Each row has a name. Each question is about the rows just above it. Places in a row count from 1.

<11>: [ 0.32 -4.31 -0.10 -0.17  0.25  2.48 -1.67 -1.85  0.00  0.04  1.49 -1.15
  0.56 -0.04]
<193>: [ 2.97  0.46  1.28  0.39  0.89  2.88  0.35 -4.66  0.18  1.27  0.52  3.25
 -0.18  7.75]
<176>: [-4.42  4.56 -1.46  0.57 -2.52 -4.57 -2.79 -3.14 -0.97 -1.70  0.41 -4.01
  0.64 -2.97]
<129>: [-2.07  3.15  0.66 -0.32 -0.23  0.01  2.92  3.71  0.95  1.76 -0.25 -0.74
 -0.25 -6.24]
<110>: [-3.21 -3.46 -1.93 -0.55 -3.03 -6.67 -3.66 -1.49 -1.86 -3.92  0.75 -6.25
  0.56 -2.86]
<83>: [ 0.32 -4.31 -0.10 -0.17  0.25  2.48 -1.67 -1.85 -1.10  0.67 -0.95  2.05
 -0.64  5.58]
<67>: [ 2.73  8.46  0.18 -0.36  1.14  3.57 -0.42 -3.29  0.02  1.16 -0.74  2.81
 -0.34 -2.10]
<106>: [ 2.97  0.46  1.28  0.39  0.89  2.88  0.35 -4.66  0.18  1.27  0.52  3.25
  0.04 -3.80]
<143>: [-0.74 -2.56 -1.40 -0.21 -4.03 -4.39 -3.16 -3.23  0.48 -3.31  0.48 -2.50
  0.80  0.37]
<119>: [ 4.83  3.37  4.13 -0.10  6.65  6.53  9.18  6.96  1.80  4.08  0.45 -2.05
  0.09 -2.14]
The row named <67>:
[ 2.73  8.46  0.18 -0.36  1.14  3.57 -0.42 -3.29  0.02  1.16 -0.74  2.81
 -0.34 -2.10]
Among the named rows, does one hold [-4.57 -2.79 -3.14 -0.96] next to each other, in this order?
no
Among the named rows, does one hold [-4.31 -0.10 -0.17] next to each other, in this order?
yes
Is [ 0.66 -0.32 -0.23  0.01] printed in one of the named rows, side by side and in this order?
yes
The row named <176>:
[-4.42  4.56 -1.46  0.57 -2.52 -4.57 -2.79 -3.14 -0.97 -1.70  0.41 -4.01
  0.64 -2.97]
The row named <193>:
[ 2.97  0.46  1.28  0.39  0.89  2.88  0.35 -4.66  0.18  1.27  0.52  3.25
 -0.18  7.75]

